Below is a small trained network, with its code and all its weights. Each question gives an input and a class and asks what happens when units are switched off, that is, made to give their printed mean instead of their output.

import numpy as np


def w(rows, s, z=0):
    codes = np.array(rows[::2]) - 128.0
    scale = np.full(codes.shape[1], s)
    scale[-1] = z or s
    return codes * scale


def f(y):
    return y / 2 * (1 + np.tanh(0.7978845608 * (y + 0.044715 * y**3)))


def log_softmax(a):
    a = a - a.max(-1, keepdims=True)
    return a - np.log(np.exp(a).sum(-1, keepdims=True))


def net(x, mask):
    res = np.array(x, float).reshape(1, 6) / 4 @ E
    y = f(res @ A[0][:, :-1].T + A[0][:, -1])
    res = res + np.where(mask, y, B[0][:, -1]) @ B[0][:, :-1]
    return log_softmax(res[-1] @ U[:, :-1].T + U[:, -1])


A, B = {}, {}
E = w([
[193,93,203,74,222,181],'x0',
[137,153,230,227,141,108],'x1',
[129,58,91,221,108,184],'x2',
[141,119,190,71,2,197],'x3',
[25,146,143,118,145,212],'x4',
[35,5,175,125,95,71],'x5',
],0.0081)
A[0] = w([
[176,171,97,120,101,55,220],'n0',
[94,52,114,194,111,98,200],'n1',
[117,125,119,51,152,173,159],'n2',
[74,101,97,57,103,122,215],'n3',
[134,178,226,153,143,228,195],'n4',
[134,102,198,179,92,246,188],'n5',
[223,133,103,93,130,65,174],'n6',
[198,139,121,141,208,153,162],'n7',
[121,181,209,138,145,127,133],'n8',
[216,151,171,86,97,73,173],'n9',
[168,119,123,179,166,228,202],'n10',
[233,132,105,86,181,82,171],'n11',
[98,51,124,159,107,24,190],'n12',
[85,82,105,160,112,48,185],'n13',
[89,69,106,28,104,120,217],'n14',
[186,105,166,166,83,177,125],'n15',
[149,153,193,218,118,219,235],'n16',
[68,106,97,62,139,191,231],'n17',
[214,83,82,99,97,125,206],'n18',
[115,71,122,123,108,35,235],'n19',
[91,109,120,26,132,158,164],'n20',
[137,195,47,169,190,156,193],'n21',
[97,239,79,148,129,157,172],'n22',
[92,174,255,134,114,154,173],'n23',
[92,209,89,137,74,88,197],'n24',
[155,222,11,172,187,142,218],'n25',
[173,210,231,73,155,147,166],'n26',
[87,115,159,22,120,176,189],'n27',
[81,40,114,66,120,211,178],'n28',
[75,59,83,202,89,145,255],'n29',
[85,110,91,198,117,68,163],'n30',
],0.0086,0.0041)
B[0] = w([
[137,234,111,102,136,113,193],'n0',
[82,128,201,253,149,138,193],'n1',
[114,96,97,68,157,131,170],'n2',
[39,122,162,83,93,203,195],'n3',
[193,33,155,93,66,43,200],'n4',
[202,53,129,178,22,129,198],'n5',
[161,209,94,93,190,170,186],'n6',
[170,52,81,127,247,101,185],'n7',
[116,108,173,76,138,55,162],'n8',
[241,226,147,35,165,169,186],'n9',
[160,40,85,182,118,102,185],'n10',
[177,165,87,97,205,157,195],'n11',
[82,199,226,205,216,179,202],'n12',
[55,181,211,175,168,145,189],'n13',
[82,119,142,107,112,211,208],'n14',
[221,124,113,177,110,164,161],'n15',
[191,86,140,167,87,69,205],'n16',
[34,48,82,89,119,157,197],'n17',
[153,161,77,132,153,189,182],'n18',
[89,213,239,153,209,210,196],'n19',
[103,91,121,80,132,164,185],'n20',
[65,104,45,139,170,36,212],'n21',
[53,134,72,114,82,21,198],'n22',
[155,103,223,103,101,88,190],'n23',
[97,249,123,114,11,95,198],'n24',
[93,141,36,134,163,41,244],'n25',
[178,92,178,46,170,97,206],'n26',
[114,40,141,25,100,170,199],'n27',
[72,61,99,127,86,200,201],'n28',
[74,126,154,193,90,140,214],'n29',
[51,171,160,189,146,102,188],'n30',
],0.0066,0.011)
U = w([
[145,84,26,134,239,66,191],'0',
[46,202,59,138,37,28,134],'1',
[215,243,107,46,174,182,84],'2',
[171,58,125,244,35,144,13],'3',
[255,138,93,139,64,168,2],'4',
[49,64,117,41,77,238,229],'5',
[51,177,251,246,165,155,158],'6',
[204,79,246,66,99,38,185],'7',
],0.0069,0.00097)

Each question gives the input, the list of numbers given to net, and the class t.
The units are the neurons (one row each of A and B). Each row of codes is followed by its name. A weight is (code - 128) times the scale printed after its matrix; where a second scale follows, it is the last column's (A, B and U).
mask holds one flag per neuron, in row order. A switched-off neuron (its flag False) gives its mean, the last column of its row in B, instead of its output. The means were averaged over made-up inputs and are rounded, as every weight is.
A unit's drop is (log p(t) with every unit on - log p(t) with that unit switched off) / (log p(t) with every unit on - log p(t) with every unit switched off).
The circuit of an input: a set's keep is (log p(t) with only the set's units on - log p(t) with every unit switched off) / (log p(t) with every unit on - log p(t) with every unit switched off). Starting from the 12 units with the biggest drops (on a tie, the unit counted first), units are removed one at a time, each time the one whose removal leaves the highest keep (on an exact tie, the one counted first), for as long as the keep stays at least 0.8.
units of the circuit, in order: the units of the circuit, biggest drop first
unit that matters most: the unit with the biggest drop
top k neurons: the k neurons with the biggest drops, biggest first
drop when u is switched off: that unit's drop, to one decimal
input [8,0,5,5,-5,6], class 3: unit that matters most => n5
input [-3,-8,-3,-1,-4,7], class 6: units of the circuit, in order => n12; n19
input [-7,8,-7,-5,-8,-3], class 2: units of the circuit, in order => n9; n6
input [-1,8,-1,-2,7,-8], class 7: units of the circuit, in order => n4; n26
input [-1,1,4,5,0,-6], class 4: units of the circuit, in order => n13; n15
input [-5,8,6,-7,-3,-4], class 1: top 3 neurons => n25; n21; n22
input [-1,-5,4,-1,5,-4], class 1: units of the circuit, in order => n22; n25
input [-2,6,-6,3,-4,-5], class 2: top 3 neurons => n9; n6; n0
input [8,6,8,-3,-7,-1], class 0: top 2 neurons => n7; n11
input [-2,2,-3,-4,5,-6], class 1: top 2 neurons => n22; n24
input [6,4,5,2,7,-7], class 7: top 2 neurons => n4; n26
input [6,1,-8,-5,-2,-6], class 0: top 3 neurons => n7; n21; n25
input [8,-4,-6,1,-2,1], class 2: top 3 neurons => n9; n11; n6
input [-7,6,0,4,8,-6], class 1: units of the circuit, in order => n22
input [-6,7,5,-2,-6,8], class 6: drop when n15 is switched off => 0.0
input [3,5,5,-3,6,-6], class 0: drop when n21 is switched off => 0.2
input [-1,6,-1,5,-4,-8], class 7: drop when n26 is switched off => 0.4
input [3,3,7,5,1,-8], class 3: drop when n5 is switched off => 0.2
